(in the rows, 128 means zero)
Each row of numbers belongs to one of the nodes below and depends on some of the facts about them. Some rows are named. Which node is each other row?

Some nodes and their rows:
[135 111 119 139  83 129  94  83 111 101  68 166 142 125 116 140 151 160
 169 130 101 113 151 159 104 179  96 172] -> skuplem
[145 122 153 137  77 141 107  92  97 118  84 176 150 123 116 129 140 163
 147 121  96 108 136 145 134 133 102 138] -> tutazun
[154 126 178 156 106 145  47  93  95 111  89 183 152 106 127 116 144 126
 144  93  95  99 126 150 149 125 118  92] -> vededis
[135 126 152 139  71 140 108  93  99 117  85 181 140 116 118 131 139 167
 148 102  90 108 141 152 122 135 103 124] -> rupes
[160 142 147 122  66 154 153  98 122 137 103 176 167 157  60 116 187 216
 147 126  53 102 144 131 106  90 116 176] -> guvan
[143 118 167 148  64 163 125  98  93 118  80 178 145 130  78 138 154 166
 132 132  83 104 140 140 141 154 110  83] -> zuvofek
[138 141 176 153  74 171 144 111  91 127  95 166 155 124 137 141 108 167
 142 116 118 116 134 151 168 144 107 133] -> vaval
[136 117 156 149  68 149 119  87  90 130  68 182 125 111 145 134 125 152
 125  85  82 101 124 160 106  93 113  44] -> klobomin
[143 121 155 128  73 148 110  91  96 117  88 174 152 117 119 133 134 162
 145 127 101 107 136 145 142 118 103 145] -> subrik
[123 124 133 137  80 119 103  95  87 117  80 187 136 151 115 150 122 165
 145 118  95 102 139 137 144 151  96 141] -> bruse
[143 120 159 146  75 139 111  90  97 116  72 177 147 114 107 134 141 165
 151 120  97 109 141 145 123 142 101 127] -> stevis
[142 122 168 145  75 160 119  96  92 121  66 179 146 113  87 145 147 168
 136 127  91 107 137 142 125 125 110 103] -> notremu
[151 139 169 156  68 122 114 102  92 118 104 170 146 134 176 110 101 164
 168 112 116 121 140 151 168 176  88 162] -> gromilil
[139 122 167 146  75 159 125  96  94 123  62 182 147 117  81 143 150 167
 138 127  97 106 138 141 120 125 111  98] -> motru
[146 122 158 143  77 136 108  91  98 118  80 178 145 119 119 126 143 167
 148 118  86 108 139 150 125 130 102 128] -> rikle
[162 143 144 167  73 124  84  85  91  98  91 163 154 160 128 115 159 170
 145  75 126 106 147 144 143 138 102 197] -> grofu
[147 118 152 140  74 127  99  90  99 111  85 176 145 120 132 122 138 161
 159 113 103 111 144 149 125 158  98 150] -> makas
[129 119 157 109 101 102  76  85 110 116 115 193 146 103 128  94 144 161
 164 138  20 113 133 173 148 146 115 147] -> dostim
[142 111 133 141  70 128  91  80 103  99  56 169 141 120 108 130 154 159
 171 129 101 112 151 158  98 166  91 167] -> masobor
[142 120 157 144  77 141 112  93  97 116  76 179 146 114 104 134 144 168
 148 123  99 108 140 146 124 142 102 117] -> lito

Some facts about the nodes:
ξ: uses; σ: refers to
binum {σ=gregur}
bitre {σ=drizi}
bobi {σ=bruse}
bretrun {σ=vabul}
briklo {ξ=pluflen}
brutufu {σ=zeva}
datrus {σ=deklik}
degror {ξ=flaklik, vaval, σ=nobrisko}
detoko {ξ=ruflu, plenok, tabres}
digra {ξ=moskas}
dogritrem {ξ=klopi, σ=ladran}
dogru {σ=trikam}
dostim {ξ=dropek}
drimol {σ=rupes}
drizi {σ=kiskugrim}
dropek {ξ=grosok}
feske {σ=binum, zeva}
finok {σ=klotuplin, klobomin}
flafis {σ=graskes}
flaklik {σ=kabrista}
flasevus {σ=plofluk, subrik}
fleskam {ξ=kabrista}
fletul {σ=gegrom}
gegrom {ξ=plokli, vubru, σ=stagrim}
geplu {σ=zuvofek}
gifi {σ=fuvol}
graskes {σ=fleskam, zeva}
gratos {ξ=guvan, σ=tupim, zostezo}
gribuk {σ=leplak}
grofu {ξ=kasker}
gromilil {ξ=flaklik}
gurudran {σ=maplis}
guvan {σ=kabrista}
kabrista {ξ=loskoplam, σ=skefir, zeva}
kasker {ξ=trafas, σ=rupes, vipa, skosas}
kiren {σ=drizi}
kiskugrim {ξ=staklor, σ=skefir}
klamo {σ=paredras}
kletraflen {σ=flebitik, vededis}
klipem {σ=flasevus}
klobomin {σ=rupes}
klopi {σ=rupes, trikam}
kloski {ξ=vuvitru}
klotuplin {ξ=saklim}
kluren {ξ=vaval}
ladran {ξ=maplis}
lagrukar {σ=kloski}
ledok {σ=vabul}
lefor {σ=datrus}
lemis {ξ=detoko, kabrista, kiskugrim}
lito {ξ=zuvol, notremu}
makas {ξ=notremu, saklim}
manos {σ=kabrista}
maplis {σ=bretrun, gribuk}
masobor {ξ=pluflen}
mebrom {σ=deklik}
medrun {σ=datrus, moskas}
moskas {ξ=ruflu, plenok, fleskam, σ=trikam}
nobrisko {ξ=ribru, σ=vuvitru}
paredras {ξ=stevis, σ=binum, zeva}
pasem {σ=paza, kloski}
plenok {ξ=fleskam}
plerive {σ=gurudran}
plibroklak {ξ=klobomin}
plofluk {ξ=vaval, σ=drizi, subrik}
ribru {σ=klopi}
ruflu {ξ=zuvofek}
rupes {σ=gregur}
ruplir {ξ=vuvitru}
saklim {ξ=detoko}
sefaze {ξ=bubra}
skefir {σ=trikam}
skigrufe {σ=ribru, subrik}
skikun {ξ=grosok, σ=zostezo}
skuplem {ξ=briklo, σ=bobi, graskes, klopi}
sofle {ξ=kostek, ledok, vededis}
soklik {ξ=pluflen}
stagrim {σ=paredras, vabul}
staklor {ξ=zuvofek}
sterun {σ=flasevus}
stevis {ξ=lito}
stopi {σ=bretrun}
sturu {σ=kiskugrim, skikun}
subrik {σ=tutazun}
tabres {ξ=skosas, σ=finok, fuvol}
triflo {ξ=kostek, σ=vipa}
trikam {ξ=manos, σ=binum}
tupim {σ=kloski}
tutazun {σ=dogru, binum}
vabul {σ=binum, gregur}
vaval {σ=ribru}
vededis {ξ=ledok, σ=feske}
vipa {σ=klotuplin}
vubru {ξ=notremu, motru}
vuvitru {ξ=gifi, σ=binum, paredras}
zuvofek {σ=moskas}
zuvol {ξ=klopi, trofa, σ=brutufu, kloski}
zuvos {ξ=bubra, σ=ladran, gribuk}

Name these rows:
No name comes twice in this set of rows, the named rows included.
[156 118 166 148  51 139 114  95  98 112 106 174 140 149 100 108 152 160
 139 123  64 106 140 145 159 184 103  95]	datrus
[132 121 143 139  80 127 103  96  90 117  68 187 142 131 101 150 126 165
 150 118 107 103 140 137 129 148 100 139]	fleskam
[134 131 169 140  50 140 110  83  93 111  87 190 128  90 118 117 136 178
 152  85 114 107 140 161 100 111 101 104]	fuvol
[143 146 162 120  71 154 135  98  99 133 117 185 161 151  85 122 154 202
 134 119  57 101 132 138 147  92 120 159]	ribru
[141 116 170 150  71 109 120  81  91 118  77 183 148 131  99 119 135 168
 149 131 111 107 134 141 136 116  98 163]	zostezo
[153 148 150 166  71 151 105  90  91 100  97 164 148 139 112 129 163 184
 130  62 129 106 146 154 123 121 113 155]	kasker
[149 117 158 144  63 146 112  94  96 114  88 175 143 128 102 128 145 164
 146 127  87 108 142 141 140 166 104 112]	moskas
[123 127 163 142  66 155 121  94  84 117  66 192 133 110  83 152 133 174
 138 114 107 103 139 144 113 122 106  89]	skosas
[144 116 168 163  90 128 127  90 105 121  76 176 151 111  89 127 150 169
 149 129 106 113 139 148 114 138 113 127]	zuvol
[134 129 154 149 100 125  72  84 100 101 118 178 137  84 165 109 136 157
 137  70 105 111 138 184 132 136 118 102]	triflo
[124 120 171 115 100 133  97  91 103 126  98 198 149  96  90 117 150 166
 142 137  18 108 125 164 144 115 124 107]	grosok
[155 146 163 169  74 156 106  93  83 108  75 168 156 154  85 136 168 174
 120  82 119 101 142 138 134 111 118 150]	trafas
[144 116 164 142  79 140 124  85 102 118  92 169 157 114 112 120 144 163
 144 129 107 112 135 151 137 116 107 152]	sturu
[169 125 175 148  79 169  78  94 111 123  74 175 158 111 109 112 156 142
 170 112  87 102 131 138 107 125 109 111]	kletraflen

The same nodes again, as new rows of numbers:
Some rows with their names:
[102 177 140 163 145  87 124 157 139 130 125  95 130 129 112 159  83  97
 196  91 159 135 150 178 137 124 126 147 166 131 128] -> gifi
[126 142 138 143 137 101 159 123 139 105  73  71 106  95 103 111 103 154
 211  71 124 161 211 146 137 136 123 142 172 104 129] -> zuvol
[118 157 131 157 115 104 133 115 155 141  73  69 153  88 121 150 111 134
 212  84 154 152 156 133 172 125 111 119 196  93 130] -> notremu
[114 174 120 166 136 110 105 136 128 117 128  77 137 126 103 155  90 104
 167  88 158 134 138 161 149 121 128 148 180 115 131] -> vaval
[120 160 134 150 132 119 116 130 136 128 123  80 141 126 118 148 109 100
 174  82 150 144 149 161 142 123 137 136 181 112 136] -> sturu
[111 150 139 173 130 101 105 114 145 149 115  93 152 106 125 166 102 112
 198  92 163 141 140 145 162 123 122 122 173 114 121] -> trafas
[112 159 144 166 128  92  99 111 143 140 115  93 147  96 120 161  98 122
 194  82 156 152 149 144 170 117 117 126 174 119 116] -> plibroklak
[116 165 129 137 130 109 117 139 128 111 112  67 129 101 125 142 107 119
 177  79 150 165 157 163 165 119 119 151 177 122 121] -> gegrom
[120 147 131 145 126 109 121 127 121 129 118  87 128 123 124 150 112  98
 171  86 155 138 152 166 150 116 122 144 178 118 141] -> medrun
[112 171 135 153 141 128 116 131 137 130 125  78 146 133 106 136 107  94
 175  81 146 144 146 151 140 126 139 125 176 102 131] -> skigrufe
[ 86 136 195  96 117  79  76 112 170 124 162 131 128 114 143 135 110 175
 199  71 126 139 172 148 194 119 136  72 158 145 111] -> fleskam
[119 150 116 138 127  93  95 131 141 134 138  60 130 137  99 133  98 112
 186 115 182 132 151 148 126 118 135 133 193  97 107] -> drimol
[114 175 142 125 110  87 151 103 170 125  38  48 140  58 104 130 117 152
 251  67 136 180 189 130 181 111  99 126 195  99 124] -> lito
[119 152 134 155 129 115 116 132 134 130 123  76 140 121 124 146 106 108
 175  87 157 143 151 157 142 123 132 135 179 112 132] -> kletraflen
[121 156 134 158 138 105 115 127 128 116 121  85 125 113 110 138  99 123
 172  80 146 150 163 155 149 127 128 144 171 118 123] -> gratos
[114 144 136 169 127 104 105 116 145 152 114  95 153 102 130 166 107 116
 199  88 162 145 141 145 166 123 119 124 175 116 121] -> leplak
[109 168 144 166 131  88  95 106 145 134 115  94 142  91 113 161  96 124
 198  80 153 156 149 145 171 117 118 129 169 121 116] -> grofu
[121 147 168 190 114 102 104 112 164 142 117  78 162 102 137 180  94 138
 182  88 160 144 155 157 132 127 133 119 180 114 134] -> zeva
[138 170 136 168 123 115  77  86 139 184 138 131 162  82 127 121 121 132
 190  55 220 182 148 145 128 129 115 157 161 124 133] -> pluflen
[114 165 138 152 139 125 117 131 134 130 124  83 146 129 114 140 106  98
 177  84 147 145 146 153 141 126 136 130 175 108 131] -> sterun

Name these rows:
No name comes twice in this set of rows, the named rows included.
[109 147 122 112 112  75 119 102 134 140 114  60 114 142  84 125 117  96
 189 117 179 119 171 140 122  97 108 133 200  99 144]	klopi
[ 97 231 142 160 157 138 107 128 138 108 133  81 159 131  71 133  95  88
 169  62 121 159 134 147 156 125 143 125 167 111 129]	plofluk
[ 95 134 197  80 107  53  99  94 110 108 158 125  99 138 119 119 122 116
 118  79 125 133 169 140 187  83  92 105 192 139 151]	moskas
[129 147 166 182 117 112 113 128 155 115 126  61 144 115 133 167  87 140
 158  83 154 145 170 173 102 129 146 132 184 116 148]	brutufu
[ 90 196 156 179 147  51 107 137 152 131 118 112 134  93 101 175  72 113
 217  85 156 147 151 167 166 115 112 141 152 143 113]	ruplir
[109 151 150 136 102  87 122  91 119 133 114  88 123 132 107 156 121  83
 153  92 163 116 155 158 136  93 100 138 193 122 184]	skefir
[117 163 133 141 133 104 109 135 129 116 123  80 130 104 118 149 105 113
 177  79 150 155 153 164 157 115 126 150 173 126 120]	zuvos
[ 92 140 186 109 120  76  74 116 154 122 162 130 137 114 138 133 102 170
 172  71 130 143 156 137 204 117 124  77 175 132 104]	plenok
[ 99 162 176 172 122 118 120 121 144 118 117  48 149 124 144 164  86 137
 144 103 169 160 166 159  97 126 128 123 168 121 147]	feske
[ 99 151 136 164 132 100  99 113 147 154 115  74 155 114 127 158  97 124
 193 116 183 152 138 132 152 125 116 116 168 108 102]	gregur
[104 150 128 138 136 130 123 155 114 122 111  65 133 113 166 156 105 113
 163  98 173 169 143 169 155 123 120 149 162 130 117]	stagrim

Now the same nodes, written a new way:
Named rows:
[107 121  95 152 110 148 141 104  98 101 133 163 215 121 112 144 156  91
 160 103 172 155  99 114  77 165 151 190  74 101  83 106 100  83 142 116
  95  65  87 148 157 203 109  87 139 123 155] -> skuplem
[134 136 149 130 127 149 125 118 143 118 126 142 115 124 105 162 136 160
 142 137 108 129 126 123 123 117 137 133 124 152 117 112 127 110 152 113
 125 132 108 138 127 121 128 138 119 127 132] -> grofu
[130 128 110 118 138 103 125 128 129 128 139 115 106 117 136  94 145 123
 145 129 135 109 128 120 135 133 104 154 166 105 132 130 137 143 122 113
 137 129 104 101 130 120 136 113 124 149 120] -> ribru
[121 144 119 126 111 118 128 135 115 104 130 120 153 127 132 133 135 134
 130 134 129 120 146 135 138 143 105 157 153 123 134 115 139 119 140 131
 139 120 101 132 113 135 144 121 127 144 142] -> skigrufe
[104 115 133 165  95 133  88 126 129 150 111  68 176 186 159 125 142  96
 105 118 140 150  85 125 118 113  99 153 112 164 153 156 120 179 134 176
  97 141 194 159 149 124  96 135  99  85 121] -> paredras
[123 149 166 133 145 167 125 111 148 154 109 122 105 123  78 190 161 147
 145 160  75 137 136 135 132 102 124 153 141 137 147 123 119  92 158 126
 107 146 113 133  91 152 151 146 138 144 134] -> skikun
[120 146 125 125 125 127 127 131 116 119 131 117 153 121 125 137 145 136
 141 134 119 134 150 133 139 137 105 139 150 129 134 120 131 118 133 129
 128 120 107 115 115 142 140 129 126 154 139] -> bitre
[131 131 112 139 133 102 148 131 121 105 124 112 104 119 121  95 161 131
 140 123 128 133 128 134 139 147  96 145 163 102 133 123 134 121 107 120
 113 100 117 138 135 126 143 104 140 135 130] -> guvan
[113 147 155 160  95 141  89 120 116 127  93  52 157 182 129 154 177 101
  88 114 131 177 105 131 135 123 124 131 119 137 167 143 122 124 100 189
  59 126 186 143 129 136 103 128 107  75 152] -> zuvol
[125 141 146 111 164 155 124 106 139 166 117 116  97 117 110 133 157 123
 151 136  95 145 143 122 141 105 145 112 128 118 132 129 111 114 114 130
  93 140 121  89 121 148 126 144 138 134 123] -> zostezo
[139 110 113  58 177 121 116 126 141  50 126 141  98 108 166  29 128 162
 100  97 136 193 172 126 181 123 131  65 126 153  89  86 157 115  84 175
 104 107  60  92 177  89 123 127 139 114 103] -> kostek
[152 206 109 117  59  69 197 148  63 142 124 108 115 116 176  94 129 120
 156  70 125  81 162 130 189 176 163 109 167  49 108 129 134 176  82  90
 190 113 130 101 142 110 103 143 108 106 152] -> vaval
[146 119 142 122 115 103  80 150 110 115 138  70 105 151 164 118 120  90
  72 126 177 144  95 122 113 142 128  54 128 124 180 150 138 142  65 169
  87 135 207  72 125  86  97 121  94  96 150] -> notremu
[115 133 111 127 122 118 126 130 127 133 134 118 147 126 135 116 142 125
 149 133 124 121 139 127 135 131 100 161 155 124 128 127 129 145 139 120
 141 125 104 122 129 132 134 124 127 145 121] -> dogru
[108 125 117 135 129 133 121 120 142 162 130 124 150 135 132 121 140 131
 168 135 111 119 130 119 132 112  98 178 147 147 115 134 118 163 162 121
 144 138 105 138 133 138 129 136 127 147 104] -> trikam
[130 125 158 134  92 136  68 132 119 123 126  74 146 165 145 151 136 110
  85 126 153 150  89 115 108 129 132  90 105 160 161 143 131 146 107 178
  91 144 192 106 132  98  88 143  83  84 148] -> stevis
[126 132 117 148 124 112 142 124 127 115 118 119 127 134 131 108 146 128
 139 120 126 131 127 138 136 132 101 162 148 117 123 127 128 124 130 125
 127 108 118 161 138 132 136 114 138 127 125] -> klamo
[140 127 135 134 134 131 133 123 141 117 128 139  97 123 116 125 139 151
 137 125 125 128 116 120 124 133 130 126 129 133 118 121 128 118 129 121
 123 118 123 136 136 122 121 126 126 123 131] -> bobi
[125 135 150 110 141 159 115 113 147 149 142 155 130 116 132 171 142 132
 142 151 100 127 134 134  91 100 162 127 137 163 114 114 118 132 142  93
 138 144 107 146 159  87 130 134 130 100  94] -> ladran
[118 147 162 129  80 153  77 124 120 110 130  90 183 167 158 200 157 107
  83 134 138 156 107 134  94 117 154 110 128 177 152 119 132 137 117 151
 102 136 163 153 153  69 107 133  95  55 136] -> dogritrem

Name these rows:
No name comes twice in this set of rows, the named rows included.
[131 130 109 112 132 103 123 127 133 121 136 115 101 124 136  97 141 119
 134 126 146  99 120 113 142 132 117 169 158  92 132 127 144 135 125 126
 147 135  99 111 123 117 144 105 132 138 125]	klobomin
[140 123 132 115 130 133 113 115 145 121 129 142  99 131 127 124 120 132
 130 114 143  95 103  93 141 112 153 174 118 105 117 131 144 132 140 138
 150 153  98 109 119 129 130 118 121 124 134]	vipa
[123 139 127 110 128 130 125 126 126 123 141 138 140 124 147 147 143 116
 123 145 122 118 140 144 110 121 138 139 156 134 125 114 131 133 125 100
 143 133 106 150 154  90 147 116 139 105 106]	gurudran
[106  86 102 134 158 112 148 159 124 175 142 144 156 117 139 102  55  95
 105 154 134 114 151 160 126 127 106  88 102 126 152 171 118 144 135 133
 139 152 181 131  85 166 150 136 154 181 109]	kiskugrim
[127  68  99 161 172 105 165 154 140 157 126 155 100 117 123  68  62 102
  96 138 139 125 123 160 119 129 120  74  91 113 143 184 116 134 104 123
 124 131 215 161 115 151 136 119 162 154  99]	fleskam
[123 134 112 125 118 119 128 130 129 114 129 123 140 135 131 121 134 129
 131 127 133 109 131 124 139 129 113 174 145 112 124 126 140 133 142 131
 152 131  98 140 121 128 140 113 131 134 134]	drimol
[136 137 126 138 109 115 131 137 113  95 134 128 138 122 114 132 134 157
 141 126 132 131 132 126 132 151  97 134 140 141 126 109 137 117 139 130
 136 104 110 132 123 127 126 130 111 153 151]	medrun
[121 107 119 145 153 118 137 112 147 163 119 117  93 129 124  71 154 126
 169 125 114 132 112 127 124 112 111 154 140 125 113 143 108 163 126 110
 112 124 136 144 161 134 115 124 136 127  86]	zeva
[133  89 124 135 141 119 124 159 126 137 137 139 125 125 131 126  51 104
  69 144 154 123 124 146 112 132 142  45  83 134 159 164 126 123 106 141
 126 150 211 123 100 129 126 134 138 137 129]	saklim
[134  96 115 132 134 123 130 153 125 110 129 152 130 138 125 135  48 114
  62 125 161  94 119 132 138 130 151 120  82  99 147 156 150 109 136 158
 157 155 163 143  79 149 152 112 149 141 148]	tabres
[130  86  88 126 157  87 148 169 119 145 149 136 123 105 138  76  53  91
  93 151 156 107 145 156 129 150 105  65 121 101 162 170 129 140 104 126
 146 136 188 116  95 141 148 118 147 178 119]	zuvofek
[121 138 118 125 119 120 128 130 126 117 133 128 143 131 135 132 137 125
 128 130 128 115 137 134 128 130 123 160 152 124 128 125 133 129 134 118
 148 124 104 145 134 121 144 112 137 126 120]	stopi
[153 200 115 140  62  77 210 141  63 148 109 105 109 123 171  92 144 127
 159  66 115 104 159 141 185 174 152 106 162  63 106 134 120 178  79  91
 168 100 151 130 156 125  99 146 121  99 142]	flaklik
[123 145 146 122 157 153 140 110 129 147 105 114 100 124 104 139 159 125
 134 128  97 151 141 132 142 115 148 124 127 104 137 129 116  95 111 132
  90 131 122 116 120 157 137 133 152 122 132]	tupim

